How the objects are linked:
s617 ε s550
s617 π s742
s617 ω s644
s617 ρ s993
s617 χ s877
s617 γ s32
s871 ε s15
s871 π s611
s871 ω s483
s871 ρ s197
s871 χ s673
s871 γ s480
s378 ε s861
s378 π s709
s378 ω s7
s378 ρ s829
s378 χ s440
s378 γ s158
s447 ε s268
s447 π s480
s447 ω s676
s447 ρ s828
s447 χ s856
s447 γ s885
s978 ε s615
s978 π s42
s978 ω s224
s978 ρ s883
s978 χ s154
s978 γ s896
s724 ε s121
s724 π s615
s724 ω s336
s724 ρ s453
s724 χ s243
s724 γ s140
s626 ε s347
s626 π s201
s626 ω s168
s626 ρ s541
s626 χ s982
s626 γ s790
s828 ε s858
s828 π s447
s828 ω s665
s828 ρ s268
s828 χ s23
s828 γ s762
s489 ε s234
s489 π s755
s489 ω s220
s489 ρ s971
s489 χ s936
s489 γ s949
s771 ε s964
s771 π s915
s771 ω s326
s771 ρ s287
s771 χ s501
s771 γ s871
s672 ε s243
s672 π s154
s672 ω s724
s672 ρ s896
s672 χ s940
s672 γ s168
s876 ε s695
s876 π s964
s876 ω s739
s876 ρ s483
s876 χ s197
s876 γ s776
s714 ε s518
s714 π s862
s714 ω s342
s714 ρ s859
s714 χ s283
s714 γ s755
s42 ε s883
s42 π s336
s42 ω s999
s42 ρ s978
s42 χ s175
s42 γ s672
s288 ε s611
s288 π s695
s288 ω s287
s288 ρ s501
s288 χ s674
s288 γ s665
s938 ε s617
s938 π s588
s938 ω s790
s938 ρ s742
s938 χ s401
s938 γ s877
s314 ε s42
s314 π s997
s314 ω s158
s314 ρ s336
s314 χ s453
s314 γ s175
s201 ε s541
s201 π s879
s201 ω s534
s201 ρ s626
s201 χ s827
s201 γ s153
s977 ε s951
s977 π s243
s977 ω s175
s977 ρ s140
s977 χ s404
s977 γ s879
s336 ε s978
s336 π s314
s336 ω s300
s336 ρ s42
s336 χ s121
s336 γ s154
s999 ε s997
s999 π s300
s999 ω s202
s999 ρ s224
s999 χ s883
s999 γ s724
s691 ε s401
s691 π s550
s691 ω s938
s691 ρ s426
s691 χ s913
s691 γ s161
s726 ε s491
s726 π s17
s726 ω s856
s726 ρ s144
s726 χ s579
s726 γ s173
s388 ε s220
s388 π s518
s388 ω s520
s388 ρ s599
s388 χ s489
s388 γ s234
s753 ε s239
s753 π s167
s753 ω s161
s753 ρ s326
s753 χ s287
s753 γ s876
s32 ε s653
s32 π s102
s32 ω s426
s32 ρ s913
s32 χ s167
s32 γ s326
s745 ε s440
s745 π s516
s745 ω s378
s745 ρ s202
s745 χ s224
s745 γ s314
s885 ε s17
s885 π s23
s885 ω s271
s885 ρ s762
s885 χ s304
s885 γ s996
s790 ε s644
s790 π s153
s790 ω s130
s790 ρ s212
s790 χ s617
s790 γ s550
s501 ε s871
s501 π s288
s501 ω s964
s501 ρ s611
s501 χ s676
s501 γ s673
s915 ε s287
s915 π s739
s915 ω s753
s915 ρ s771
s915 χ s288
s915 γ s611
s690 ε s23
s690 π s613
s690 ω s828
s690 ρ s856
s690 χ s144
s690 γ s232
s638 ε s311
s638 π s7
s638 ω s362
s638 ρ s26
s638 χ s257
s638 γ s745
s285 ε s102
s285 π s401
s285 ω s993
s285 ρ s877
s285 χ s581
s285 γ s830
s811 ε s7
s811 π s526
s811 ω s354
s811 ρ s802
s811 χ s378
s811 γ s861
s908 ε s167
s908 π s581
s908 ω s32
s908 ρ s830
s908 χ s739
s908 γ s771
s502 ε s201
s502 π s404
s502 ω s566
s502 ρ s879
s502 χ s130
s502 γ s827
s401 ε s877
s401 π s426
s401 ω s617
s401 ρ s285
s401 χ s161
s401 γ s908
s354 ε s198
s354 π s298
s354 ω s635
s354 ρ s926
s354 χ s7
s354 γ s26
s781 ε s300
s781 π s440
s781 ω s257
s781 ρ s158
s781 χ s336
s781 γ s978
s927 ε s936
s927 π s847
s927 ω s489
s927 ρ s635
s927 χ s926
s927 γ s362
s287 ε s876
s287 π s771
s287 ω s239
s287 ρ s964
s287 χ s611
s287 γ s197
s154 ε s896
s154 π s175
s154 ω s615
s154 ρ s672
s154 χ s566
s154 γ s534
s762 ε s726
s762 π s885
s762 ω s613
s762 ρ s17
s762 χ s282
s762 γ s579
s167 ε s326
s167 π s830
s167 ω s653
s167 ρ s753
s167 χ s771
s167 γ s964
s15 ε s674
s15 π s197
s15 ω s288
s15 ρ s776
s15 χ s480
s15 γ s828
s827 ε s153
s827 π s452
s827 ω s541
s827 ρ s982
s827 χ s588
s827 γ s742
s859 ε s388
s859 π s714
s859 ω s173
s859 ρ s518
s859 χ s619
s859 γ s489
s993 ε s691
s993 π s617
s993 ω s625
s993 ρ s550
s993 χ s102
s993 γ s913
s153 ε s212
s153 π s982
s153 ω s623
s153 ρ s790
s153 χ s742
s153 γ s993
s862 ε s859
s862 π s520
s862 ω s579
s862 ρ s714
s862 χ s716
s862 γ s619
s161 ε s908
s161 π s653
s161 ω s877
s161 ρ s581
s161 χ s239
s161 γ s739
s173 ε s520
s173 π s342
s173 ω s304
s173 ρ s22
s173 χ s388
s173 γ s220
s822 ε s298
s822 π s936
s822 ω s312
s822 ρ s949
s822 χ s526
s822 γ s802
s883 ε s724
s883 π s978
s883 ω s997
s883 ρ s615
s883 χ s672
s883 γ s243
s877 ε s32
s877 π s285
s877 ω s550
s877 ρ s102
s877 χ s908
s877 γ s167
s257 ε s745
s257 π s861
s257 ω s311
s257 ρ s516
s257 χ s300
s257 γ s224
s26 ε s709
s26 π s638
s26 ω s526
s26 ρ s311
s26 χ s516
s26 γ s202
s611 ε s197
s611 π s501
s611 ω s876
s611 ρ s871
s611 χ s665
s611 γ s777
s830 ε s753
s830 π s908
s830 ω s913
s830 ρ s167
s830 χ s915
s830 γ s287
s312 ε s927
s312 π s234
s312 ω s619
s312 ρ s847
s312 χ s298
s312 γ s926
s283 ε s755
s283 π s716
s283 ω s518
s283 ρ s619
s283 χ s847
s283 γ s635
s879 ε s626
s879 π s502
s879 ω s940
s879 ρ s201
s879 χ s452
s879 γ s982
s613 ε s856
s613 π s271
s613 ω s447
s613 ρ s690
s613 χ s726
s613 γ s491
s534 ε s404
s534 π s940
s534 ω s977
s534 ρ s168
s534 χ s541
s534 γ s623
s175 ε s672
s175 π s121
s175 ω s883
s175 ρ s154
s175 χ s951
s175 γ s940
s709 ε s829
s709 π s311
s709 ω s802
s709 ρ s378
s709 χ s202
s709 γ s781
s232 ε s282
s232 π s491
s232 ω s762
s232 ρ s304
s232 χ s22
s232 γ s862
s234 ε s847
s234 π s971
s234 ω s283
s234 ρ s312
s234 χ s949
s234 γ s354
s802 ε s638
s802 π s811
s802 ω s926
s802 ρ s7
s802 χ s829
s802 γ s257
s224 ε s314
s224 π s999
s224 ω s440
s224 ρ s997
s224 χ s615
s224 γ s453
s243 ε s140
s243 π s896
s243 ω s121
s243 ρ s977
s243 χ s168
s243 γ s502
s739 ε s771
s739 π s680
s739 ω s167
s739 ρ s915
s739 χ s695
s739 γ s501
s198 ε s526
s198 π s926
s198 ω s822
s198 ρ s362
s198 χ s26
s198 γ s709
s282 ε s579
s282 π s304
s282 ω s726
s282 ρ s996
s282 χ s862
s282 γ s859
s22 ε s862
s22 π s173
s22 ω s282
s22 ρ s520
s22 χ s599
s22 γ s716
s342 ε s22
s342 π s579
s342 ω s232
s342 ρ s173
s342 χ s518
s342 γ s599
s404 ε s879
s404 π s168
s404 ω s951
s404 ρ s502
s404 χ s623
s404 γ s452
s102 ε s913
s102 π s877
s102 ω s691
s102 ρ s32
s102 χ s830
s102 γ s753
s949 ε s354
s949 π s822
s949 ω s847
s949 ρ s298
s949 χ s811
s949 γ s7
s311 ε s378
s311 π s26
s311 ω s811
s311 ρ s709
s311 χ s745
s311 γ s440
s913 ε s161
s913 π s32
s913 ω s401
s913 ρ s653
s913 χ s753
s913 γ s239
s619 ε s489
s619 π s283
s619 ω s388
s619 ρ s755
s619 χ s927
s619 γ s936
s588 ε s742
s588 π s625
s588 ω s153
s588 ρ s938
s588 χ s426
s588 γ s285
s579 ε s173
s579 π s996
s579 ω s491
s579 ρ s342
s579 χ s859
s579 γ s388
s541 ε s623
s541 π s626
s541 ω s404
s541 ρ s347
s541 χ s153
s541 γ s212
s625 ε s938
s625 π s644
s625 ω s982
s625 ρ s588
s625 χ s691
s625 γ s401
s304 ε s996
s304 π s232
s304 ω s17
s304 ρ s282
s304 χ s520
s304 γ s714
s971 ε s312
s971 π s489
s971 ω s716
s971 ρ s234
s971 χ s822
s971 γ s298
s426 ε s285
s426 π s691
s426 ω s742
s426 ρ s401
s426 χ s653
s426 γ s581
s674 ε s665
s674 π s776
s674 ω s611
s674 ρ s676
s674 χ s828
s674 γ s858
s615 ε s453
s615 π s883
s615 ω s314
s615 ρ s724
s615 χ s896
s615 γ s977
s440 ε s158
s440 π s202
s440 ω s861
s440 ρ s781
s440 χ s314
s440 γ s42
s7 ε s26
s7 π s802
s7 ω s198
s7 ρ s638
s7 χ s861
s7 γ s516
s17 ε s144
s17 π s762
s17 ω s690
s17 ρ s726
s17 χ s996
s17 γ s342
s926 ε s362
s926 π s354
s926 ω s936
s926 ρ s198
s926 χ s638
s926 γ s311
s996 ε s342
s996 π s282
s996 ω s144
s996 ρ s579
s996 χ s714
s996 γ s518
s755 ε s971
s755 π s619
s755 ω s599
s755 ρ s489
s755 χ s635
s755 γ s822
s526 ε s802
s526 π s362
s526 ω s298
s526 ρ s811
s526 χ s709
s526 γ s829
s520 ε s714
s520 π s22
s520 ω s996
s520 ρ s862
s520 χ s220
s520 γ s283
s997 ε s336
s997 π s224
s997 ω s781
s997 ρ s314
s997 χ s724
s997 γ s121
s121 ε s154
s121 π s453
s121 ω s978
s121 ρ s175
s121 χ s140
s121 γ s566
s742 ε s993
s742 π s938
s742 ω s212
s742 ρ s617
s742 χ s285
s742 γ s102
s140 ε s566
s140 π s977
s140 ω s154
s140 ρ s951
s140 χ s502
s140 γ s201
s581 ε s830
s581 π s161
s581 ω s102
s581 ρ s908
s581 χ s680
s581 γ s915
s858 ε s613
s858 π s268
s858 ω s777
s858 ρ s271
s858 χ s762
s858 γ s726
s239 ε s739
s239 π s326
s239 ω s908
s239 ρ s680
s239 χ s876
s239 γ s695
s982 ε s790
s982 π s827
s982 ω s347
s982 ρ s153
s982 χ s938
s982 γ s617
s130 ε s827
s130 π s623
s130 ω s201
s130 ρ s452
s130 χ s644
s130 γ s588
s516 ε s202
s516 π s257
s516 ω s709
s516 ρ s745
s516 χ s999
s516 γ s997
s936 ε s949
s936 π s635
s936 ω s234
s936 ρ s822
s936 χ s362
s936 γ s811
s483 ε s288
s483 π s876
s483 ω s915
s483 ρ s695
s483 χ s15
s483 γ s674
s491 ε s304
s491 π s144
s491 ω s885
s491 ρ s232
s491 χ s173
s491 γ s520
s776 ε s676
s776 π s15
s776 ω s501
s776 ρ s674
s776 χ s447
s776 γ s268
s566 ε s534
s566 π s951
s566 ω s896
s566 ρ s940
s566 χ s201
s566 γ s541
s326 ε s680
s326 π s753
s326 ω s581
s326 ρ s239
s326 χ s964
s326 γ s483
s23 ε s762
s23 π s856
s23 ω s858
s23 ρ s885
s23 χ s232
s23 γ s282
s168 ε s502
s168 π s534
s168 ω s140
s168 ρ s404
s168 χ s347
s168 γ s130
s144 ε s232
s144 π s726
s144 ω s23
s144 ρ s491
s144 χ s342
s144 γ s22
s202 ε s781
s202 π s745
s202 ω s829
s202 ρ s440
s202 χ s997
s202 γ s336
s220 ε s283
s220 π s599
s220 ω s714
s220 ρ s716
s220 χ s234
s220 γ s847
s680 ε s915
s680 π s239
s680 ω s830
s680 ρ s739
s680 χ s483
s680 γ s288
s940 ε s168
s940 π s566
s940 ω s243
s940 ρ s534
s940 χ s626
s940 γ s347
s298 ε s926
s298 π s949
s298 ω s927
s298 ρ s354
s298 χ s802
s298 γ s638
s268 ε s271
s268 π s828
s268 ω s673
s268 ρ s858
s268 χ s885
s268 γ s17
s623 ε s452
s623 π s347
s623 ω s879
s623 ρ s130
s623 χ s212
s623 γ s625
s212 ε s625
s212 π s790
s212 ω s452
s212 ρ s644
s212 χ s993
s212 γ s691
s847 ε s635
s847 π s312
s847 ω s755
s847 ρ s927
s847 χ s354
s847 γ s198
s896 ε s977
s896 π s672
s896 ω s453
s896 ρ s243
s896 χ s534
s896 γ s404
s452 ε s982
s452 π s130
s452 ω s626
s452 ρ s827
s452 χ s625
s452 γ s938
s158 ε s999
s158 π s781
s158 ω s516
s158 ρ s300
s158 χ s42
s158 γ s883
s676 ε s673
s676 π s674
s676 ω s871
s676 ρ s665
s676 χ s268
s676 γ s271
s599 ε s716
s599 π s388
s599 ω s862
s599 ρ s220
s599 χ s971
s599 γ s312
s964 ε s483
s964 π s287
s964 ω s680
s964 ρ s876
s964 χ s871
s964 γ s15
s362 ε s811
s362 π s198
s362 ω s949
s362 ρ s526
s362 χ s311
s362 γ s378
s716 ε s619
s716 π s220
s716 ω s859
s716 ρ s283
s716 χ s312
s716 γ s927
s453 ε s175
s453 π s724
s453 ω s42
s453 ρ s121
s453 χ s977
s453 γ s951
s644 ε s588
s644 π s212
s644 ω s827
s644 ρ s625
s644 χ s550
s644 γ s426
s673 ε s480
s673 π s665
s673 ω s15
s673 ρ s777
s673 χ s271
s673 γ s690
s829 ε s257
s829 π s378
s829 ω s638
s829 ρ s861
s829 χ s781
s829 γ s300
s635 ε s822
s635 π s927
s635 ω s971
s635 ρ s936
s635 χ s198
s635 γ s526
s856 ε s885
s856 π s690
s856 ω s268
s856 ρ s23
s856 χ s491
s856 γ s304
s861 ε s516
s861 π s829
s861 ω s26
s861 ρ s257
s861 χ s158
s861 γ s999
s550 ε s426
s550 π s993
s550 ω s588
s550 ρ s691
s550 χ s32
s550 γ s653
s271 ε s690
s271 π s858
s271 ω s480
s271 ρ s613
s271 χ s17
s271 γ s144
s300 ε s224
s300 π s158
s300 ω s745
s300 ρ s999
s300 χ s978
s300 γ s615
s653 ε s581
s653 π s913
s653 ω s285
s653 ρ s161
s653 χ s326
s653 γ s680
s518 ε s599
s518 π s859
s518 ω s22
s518 ρ s388
s518 χ s755
s518 γ s971
s665 ε s777
s665 π s676
s665 ω s197
s665 ρ s673
s665 χ s858
s665 γ s613
s197 ε s776
s197 π s871
s197 ω s695
s197 ρ s15
s197 χ s777
s197 γ s447
s951 ε s940
s951 π s140
s951 ω s672
s951 ρ s566
s951 χ s879
s951 γ s626
s480 ε s828
s480 π s777
s480 ω s674
s480 ρ s447
s480 χ s690
s480 γ s23
s695 ε s501
s695 π s483
s695 ω s771
s695 ρ s288
s695 χ s776
s695 γ s676
s777 ε s447
s777 π s673
s777 ω s776
s777 ρ s480
s777 χ s613
s777 γ s856
s347 ε s130
s347 π s541
s347 ω s502
s347 ρ s623
s347 χ s790
s347 γ s644

The rows follow the links: the fewer symbols apart two objects are, the more alike their rows tend to be.

Each row is also shifted at random along 10 hidden directions that mean nothing.

Some objects, each with a row of numbers:
s883 ->  120   -11   -92   -87   -98   -21  -114   -21   -36   -69   -74   -33    57     3    -4     8   -11   -25   -88   -45    -8   -21   -36   -23    -9   -97    51    49    23    23   -20   -56   -15   -21   -41   -17     0   -40   -28
s23 ->  208    39   146    31   -13   -48   -99     7    38    36    15    88  -115  -110   152     5   -65  -140  -251   110   -46    -2  -147  -108   -49   140    11   -16    61    69   -47    14   -80    22    15   231   -28   -12    -4
s802 ->  223   -54    35  -128   173   -33   124    65    -1   -87    29    -2   -73    19    12    49    63   -39   -83    85    -1   136    30   166    40   122     2   -62    49  -154   -59    32  -109    45    -5   118    41   -54   -41
s709 ->  -58    16    -2   -69   119   -14    83   -74    71    95   -67    16   165   -39   -68    50    60   -33    68   257   127    24    -4   -66    74   -63  -126   -41    30    17   -68    13    86    30    44    62   -27   -83   -30
s550 ->  163   -21   -33   -28    93    75    89   -51  -128     4   105   108   -22    73    71    68   100    29    21   -18    84   -59   159    12   102   -61     7    41   -44   -87    53   189  -132   -34   -96    65   -44    23    24
s311 ->  -18   -98   -67  -107    52   -60    67   -23   -57   -46   -97  -108    60  -110  -100    53   -78     1  -157   -13   -95     4   -24    -7     1  -146   -11   -42   -13  -189   -56   -64    68   -17   -10    24   -29    30   -61
s314 ->  144    26   -13  -242  -145   -30   -20     0  -108   -43   -20   -32    55    46    35   -29    34  -113   -40    80    88    67   221   -71   -47    11    94    11   198    34    14    55    92   -35   -64   118   -69   -39    38
s777 ->   86   -65    33    26   -42    -8   172    50  -146    51    24    86    19   -14    -8    52   -31   -14    86   -25   121   -20   168   -71   134   -62    18   -35    41  -160    26    76   -27   -66   -30    39   -17   -19   -19
s285 ->  182    37    61    73   165    67    -1    79    74  -118    89  -138   -83   -35    49    -1    80   -41  -129   -13    29   -50  -197    17    -8   125   -72    32   -91    42    27   -61  -104   -59    69    33    74  -117   -29
s635 ->   48    66    49    15    16   -39    72   -22    15    67    -6    65   132   -81  -121   -96    10   -13   180   181   167    27     8   -96    64    37  -104    12     2    73   -77    52    63   -26    26   -27    56  -186   -72
s502 ->   36    18    67    71    71    41    66    10  -136  -111    74  -132   -13  -118   -35   -16  -105     7   -19  -115   -39    14   -26   109   -24  -160    -1    -1    50  -153    -8   -69   -48   -51    56  -146    18   -70    19
s690 ->  -97    45    89   159    98   -48   -30    50    95    50    47    16   -87   -43   -49   -77   -97   -37   -30   -14    10    22  -140    29    50   213   -84   -25   -65    25     0   -60    23   -19    62   -63    80   -38   -51
s829 ->  -15    46     8   -97    43   -36   -23    47    21    68   -41  -147   101   -12   -56  -113   -49   -66   -56   131   168    51    19   -84   -10    91   -74   -54   -37    21   -59    41   110   -43   -54    17    65  -113   -17
s695 ->  -56   -30    41   -27   123    49   188    80    15   -40   123    16    -8   -29   -21    15    67    51    76     0   -15     0     2    57    40    69   -36    12   -33   -30    43    33   -99    11    96   -11    79     9    -5
s404 ->  128   130    25   -63   198   -13   168    55   -52   -23    47    40   -89  -200   -30    77    75   -11   -88   183   110   121   -47   107   -65    28  -131   -14   -48  -166    18   191    -6   -76    75    45   -72  -105   -42
s714 ->  -38   -80    61    64   -37   -64   165    69   -69   -33    -4    -6    65    38    13   -10  -173   -62    33   -65    20    85    57    51    86   -73   -17   -83   185  -197   -76   -30   -87    34   209  -166   -54   -25     2
s483 ->  -25    59   -28   -54   -11   -35   138   -10  -124   137   -24   228   -13  -188    35    72   -71    34   -41    57    54   -11    61   -85   -31   -97   -60    -8   -79  -135    24   241   -18   -43    60    23  -119    86   -23
s7 ->   29    11    42    70   -63   -61   -97    -6  -148    95   -92    23   -60    53    68  -116  -320   -37   -52  -157    28    90   110   107   -29   -18    57  -103    44  -226  -105    66     7    11   -29  -195   -30    36    -3
s755 ->  -51   -52     4   112   -39   -58   -24    28    60   -73   -41    24   -52   -16   -33    23    17   -12  -132    -8  -199    50  -162    82   -76    48    23    19    22   -50   -70   -31   -69    95    83    10   -56    43   -42
s993 ->   58   -17   -92    50    32   106  -151   -66    87    22     9     0   -35   128    69    66   150    76   -48   -47   -50  -165  -121   -37   -16   -31    19    76  -151   165    57    21   -81    30  -106    89    41    50    -2
s776 ->   75   -20    25   -43  -125    31    85    -6   -73   106   -75   111    48   -44    78    90    27   -13    46    73    62   -89   101  -202   -22   -96    37   -11    37    -2    19    89    41   -15     2   151   -77    39    -6
s847 ->  122   -48     4   127  -149   -32   -91   -52    45     5   -52     5   125   -17   -32   -12   -42     1    26    69   -35   -71  -240  -128     8  -197   -18    38   102   123  -111   -38   -70    55    54     2    27  -129   -61
s167 ->  -86    35   178   -27   -32    72   -35    22  -115   -99   114  -100     6   -87    95  -143   -78   -96    26  -160   -22    -9   274   -38    47   145   132    30    20     8    55  -213    48   -86  -118   -18    43    71   167
s859 ->  -39   -92  -110   -53   -48   -95    72    61    41   -34  -117   -72    70   -91   -96    45    -7    19  -121    -6   -42   -27   -84  -118    -8   -57   -50   -25  -117   -59   -39   -61    16   -25    31    39    -6    15   -64
s822 ->  -39   -77    -3  -100  -114     7   -44   -80    52   -50   -73   -19    42    56   -50     2    94    18   103    52  -167   -12    45   -39   -57   -18   102    32   151    96   -14  -101   168    62   -37   101   -29    59   -23
s626 ->  -23    79    19     9   -10    24   -77   119     1   -29    63  -156  -135    86     1   -73   -59    14    -2   -95    34    92   -47   171  -110    89    31   -41    46     0    72    20    45   -32    -1  -118    75   -45    30
s949 ->   91   -95   -74   -41   -68   -50   -60   -18   -48  -106   -57  -100   -45   -42  -119   -64   -34    82   -61  -164  -180   -34    -4     4   -70   -29    95    22  -118   -35   -41   -95    36   -15  -154     7    89    31   -67
s541 ->  -78    57   -69    23    89    44    79   -73    94    68    66   151   -51   135   -26   197   220   106   234   162    55    73   -14   190    17  -120   -58   -10   108    80    95   123   -20    90    54    12   -73    -2    36
s283 ->  -38   -39   -26   119    -6   -77    45    55   -49   -30    10    33   -13   -25   -84   -64   -49    25   -57   -95   -41    59    35    68    22    74    -3     1  -143  -137   -78    45  -114    23   -46   -84    21     4   -13
s102 ->  153   -69   -46    54   -11    52   -72    46    79  -138    41  -160   -85    75    69    87    86    15  -119   -81   -84   -99  -246   -15   -19   -94    10    32    23    57    62   -82   -72   -33    28    60    -1   -18    -9
s753 -> -252    46   -65    -8   -65   -26   -14   -27    42    66   -31   123   -69   -26    26    99    -2    40    48     6   -37    31   -13    18    -6   -54   -19    -1    42   -16   120    35   152   -35    52   -46  -168   162    38
s672 -> -156    46   -29    52   130    65   -30   -91   105     3   -41   141    13    58    20    65   127    43   115    94   -59    60   -66   183    34    31   -49    53    18   -32   -13    25    30    81    89  -111  -106    53   -13
s282 ->  168  -125   -50   -56  -168   -27   -59   -20   124    22    14   -14    27   259   136    37    47    22    71    61    -5   -47   -73  -127    19  -107    41   -54   170   217   -26    33  -109   105    -3   160     0    23    48
s964 -> -151   -90     6   -84   -37    72   105   -66     1   -21    48    66   106   -41    33   107    83    39   104    32  -134   -95    33   -78    57  -176    48    54   117    50    63   -61   -12    48    60    82   -47   129    60
s197 -> -137   -74   104   -88   -62   100    50    26   105   -67   -72   -94    14   -22    64    83   109   -49   -15    43  -220   -85   -59   -99  -134    41    93    19   180    98    59  -195   153    61   182   154   -41   119    -8
s936 ->   29    -4    19   -30   -76   -30     2   -93    41    20   -96    85    74   -65   -47    43    46   -14    67   163   -63    -4   -62   -83   -43   -84    -5    23   139    72   -58   -19   115    49    72    80   -77   -33   -64
s198 ->  218    22   -31   -27  -100   -50  -160    12    -5    82  -105   -12     2    14    23   -99  -107     6   -25     2   103    -9   -42   -85   -41    19    16   -42   -98    53   -87    37     8   -25  -144    21   101   -94   -59
s347 ->  -47   133    27   -90    50    47   -37    15   -10    39    26   -71    -2   -88   -51   -54    64     5    48    39   116     2   128   -20   -72   112     1    13  -130   123    70   -38   113   -73  -137    38   107   -54    49
s742 -> -104   101     6   -45   193    89   -13   -87    -1    62    31   166  -123     1    41    35   164    19   -30     6   -43   -16   202   103   -53   248    26    61  -201    14    78    95    25    27   -95    85   -37   151    30
s781 ->  -78    64   -34  -139    35   -92    87    15  -155   -34    -8  -120    -5  -126  -165  -118   -81   -39  -115   -44    38    93   239     9   -95    85   -16   -21   -88  -141    -2    56   168  -105   -67   -57   -31    -8   -11
s566 ->  -50   -10    58   -49   -44    80     2    22  -102   -60    37   -92    22    84    79   -60   -51   -25    83   -18   -10    71    80    83    -5   -61    66     3   228  -134    17    65    98   -25    21   -98   -91    25    55
s336 ->   55   -43  -187  -217  -181  -101    66    -3  -121    -1   -55   107   -26   176   -15   125    16     6    25    49    51   136   134    82    -1  -195    49   -29   299  -153    67   256    93   -12    42   -18  -221    52   -31
s856 ->  -97    25   116   103    56   -16   -15   -57    96    69    46   175  -112    41    66    31    16   -51    23    86   -81    53   -18    63    30   167    -1   -18   111    48     9     4    18    86    72    74   -78    84    17
s665 ->   84   -27   -36    66    13   -36   149    94    17    61   -44    66   -32   -61   -42   133    16    23   -16    54    90   -30  -144   -55    38   -67   -93   -36   -34   -93    32    79   -33   -48   122    36   -10   -68  -117
s447 ->   24   -99    56    -9   -51    11    85    48   -71   -26    12   -25    14   -29   -13    34     5   -39    11   -51   -20   -57   106   -94    94     2    71    -2    49   -73    37   -93    36   -53   -63   103    23    24   -10
s926 ->  114   -20     2    20    66   -42    49  -111   -99   -13   -62    58    46  -175  -107   -21   -63    46    25   -59   -43   -40    96   -19    32   -96    -2     4  -160   -91  -105   -90   -24   -10   -95   -25    56   -34   -54
s202 ->   35    94   -12    26   -40   -64  -121    35    10    56   -24  -107   -27    57   -13  -114   -96   -49  -126    36   103    77   -53     3  -125    72   -45   -46   -17    56   -52   104    25     1   -12   -48    11   -90     2

From each start, follow one symbol. Which object do you reach?
Answers are names.
  11   -10   -86   -22    72    38     7    39    94   -91    85   -88   -68    61   -31    44   209    75    53   -20    26   -35    -9     4    49    87   -28    36  -155    93   119   -39    20   -78  -132    76    40     9    33
π s913
  50    15     6   -82    15    18    -9    81    30   -24    71     5   -32  -115    61     6    37     5  -113    20   -17   -33   -86   -61   -16    77     2    31  -106    73    49    20   -98   -33   -44   122    75    22    32
ω s326
 108    22    41   -82   -55    -8  -150    64    47    -5    -3  -173   -23   126    83   -97   -10  -105  -174    77    30    74   -27   -10  -123   140    48   -45    85    90   -57    48     2    47   -75   123    33   -52    45
ω s311
 159    -6   -37   -59   -26   -31   -32   -75   -79  -123   -14   -74    56  -101   -65    12    28   -30  -131   -52   -61   -46    53   -42   -47  -115    49    55   -45    45   -43  -115   -72    -6   -76    58    25   -59    11
ε s336
-119   -10    74    70   -18    83   -22    91   159     6     4  -107    16    47    41   -34   -10    11    56    -7   -55   -75  -235   -40   -71    59   -22     3    60   160    25  -109     5    48   208   -58   101   -21   -27
γ s673
  29   -63    73   135  -252    74  -111    27   -20    87   -58   -28    25   158   150   -17  -114   -17    88  -115    -3  -120   -20  -134   -37  -111   119   -25   155    86    -1   -46   -12    44    32   -20    14    30    35
π s776
 -41     5    44  -113  -109    24   -78    65   -17   -15   -10   -54   -12  -140   101   -43   -80   -44  -169   -40   -96   -66   -60  -138  -100    37    69    26   -11    56    41   -48    38   -45    -5    90    17    93    35
ε s876
 -55   -27   -25    94   -48  -102   -99   -17    77    40   -24     2  -154    49    17   -57  -186    32  -114  -126  -147    -2  -168    18   -91    25   -19   -61   -12    20   -21     6     9    36    83   -78   -29   107   -40
π s726
 182   -36    34    -1    35   114  -120    84    34  -143    97  -207    42    94    84  -101    68     0   -19   -23    16   -21  -146    44    33    38    41    52    -6    57   -35   -41  -128   -15  -105     3   145  -122    38
π s977
 -59   -61    21    70   -29     6    46   -38   -15   -40    90    21    75   127  -103  -106    81    59   239   -21   -28    39   156    57    93    60    49    43    34    41   -49     0   -31    65  -105   -52    65   -27    30
ω s619
 146   -11    63   117    56   -53   185   -77   -80    64     6   147   157  -106    21    20   -87   -25   101    50   154   -30   118  -106   146  -162  -103   -52   -58   -57  -142    -1  -229    35    80   -40    -8  -106    28
ρ s520
-236    22   -13    51   -52     4   -38    -1   -22    52    20    21    31   -93    -9   -47  -136    45    52  -115   -22   -48   -25   -39    37   -66   -13    17   -61     8    56   -59    55   -55    20  -157    11    83    38
ω s167
 -42   -62    60    62   101   -37   190   -41   -97   -49    64    41    24     1   -33   -64   -65    23   113  -149   -31    40   299    74    90    41     9   -56   -90  -134   -77   -78  -135    43     5  -109    19    56    67
ε s520
 -41   -95    37    39   -14   -25   -20    16   -61   -64    64   -20  -114    -1   -20   -39   -50    -1   -88  -182  -163   -19    98    28    44   115   112     2   -48   -85    33   -90     0   -19  -146    60    37   125    23
ρ s690
  16   -13    55   -35   123     2   108   -40    33    39   -42   -35   209   -65  -104   -34   -30   -26   192   147   164    -9    13   -63   162   -68  -108   -38    41    10   -88  -119    60   -18    60   -58   106  -174   -59
γ s861
-201   115    70   140    79    67   -54  -129   125    21   -47    88   -70   -51    69    91   108   -15    58    53   -91   -35   -30    15   -70    54   -42    33   -12   101    57  -127   141    29   119   -10  -167   107    44
π s32
 -20  -148     0   -29    76   -40   196     7     4  -127   104     2   -87   181    -2    27    49    58    97  -124  -150    95   188   185    55    52    56   -66    88  -115    -8   -37  -128   107    62   -26   -22   129    52
γ s388
